Each row has a class, written after it.
[  4   8   8   7   7 -12  10   4  -8   4   2  -2  13  -4  12  -5  -6  -1
  -2   6 -15  -1  -1 -17  -2  -8   5  -2 -11   8]
raseb
[  0  -8   4  -6 -12  -6   4 -14  -3 -31   6  -1  -3 -24   3  -5   2   4
  -3   4   1   0   3   0  -3   2   2   3   3 -40]
fep
[  2  -5 -19  12  -3   2   8  40  -5  18   7   2   8  -8  -4 -11   1   0
  -2   1  -2  -9   8  14  -3   1  -7  13   3 -25]
fep
[  2   2  -2  -8 -18 -15  -2 -17  -3   5   0   8  -4   4   1  -9   3   0
  -9  -1  -6  -9   4   5  12  -4   1   0   5  -5]
raseb
[ -3  -3   8   1  -1  -5   7  -5  -2  17   1   4  -4 -13   2  -9   0   0
  -2   0  -5   1   1  20 -10  -8  -1   7  -3 -25]
Nuz
[ -1  -6   1  -8  -5   2  -2 -14  -3 -15  11   5   2  -3  -8   0  -4   3
  -6   0   1   0   0   9   5  -4  -2   0   1 -25]
fep
[ -8   3 -16  -5   5   3   2  12   6  -5   3   5  14  -5  -2  -8   6   1
   4  -1   6  -5  -2  10   5  -4   0   0   5  -1]
fep
[  2   4 -12 -18   3   2  -2 -40 -11 -64  -2   7  -1   2   1   0  -4   0
   3 -11  11  -9   1 -24  -1 -10   0 -12 -11  -8]
raseb
[  1  -3  -2  -5 -11   5   6  -1   2  -1  -6   5   0  -9  -2   3  13   1
   5   4   4  -2   4  11   4   8   1   8   5 -14]
Nuz
[  2 -10   6   7  -9   3   2  -5  -7  -8   6   6 -11 -19  -3   1  -2  13
 -10   5  -6  -1  -1   6  -3  -2   0   6   4 -20]
Nuz
[ -2  -1  -2  -3  -6  -3   3   3   3  -9  -3   3  -6  -4 -10   1   1   4
   2  -4  -4   2   1  12  -5  -2   1   4  -3   7]
Nuz
[ -3   6  -6   4  -5  -6   0  -1   8 -13   6   0   8   0  -2  -7   6   0
  -7   1   3   3  -1  12  -3  -1   6  -5   2 -40]
fep
[  9   3  -6 -14  11  -6   6  -2  -8 -22  -3   0  10  -2   3  -3   6  -1
   6   1  16   0   0 -15  -5 -14   6  -5  -6 -19]
raseb
[  0  -6  -1   0  -3  -2  -2  14  -2   9   1  11  -3   7   1  -5   4  -2
   4   3   1   2   5  -6  -3   2   3  -2   7 -26]
Nuz
[ -2  -5  10   3   6   3   2  18 -17   4   3  -2  11   3  -6  -1  -7   4
   0   8 -12   2   2  -6   5  -4  -4 -12  14 -41]
fep
[ -3   2  -2  23  10  -9   8  22  -5  17   4 -12  23  -9   1 -11   6  -1
 -11  -1  -4   1   1  -5  -5   1  -4   4   8  -8]
fep
[-30  -5  11   8  -1  -5  16  17  -4  34  -3   6 -17   1  -3  -4  -3  -4
  11  11 -12  -1   1  13  -8   4  -2   3  -1  -7]
raseb
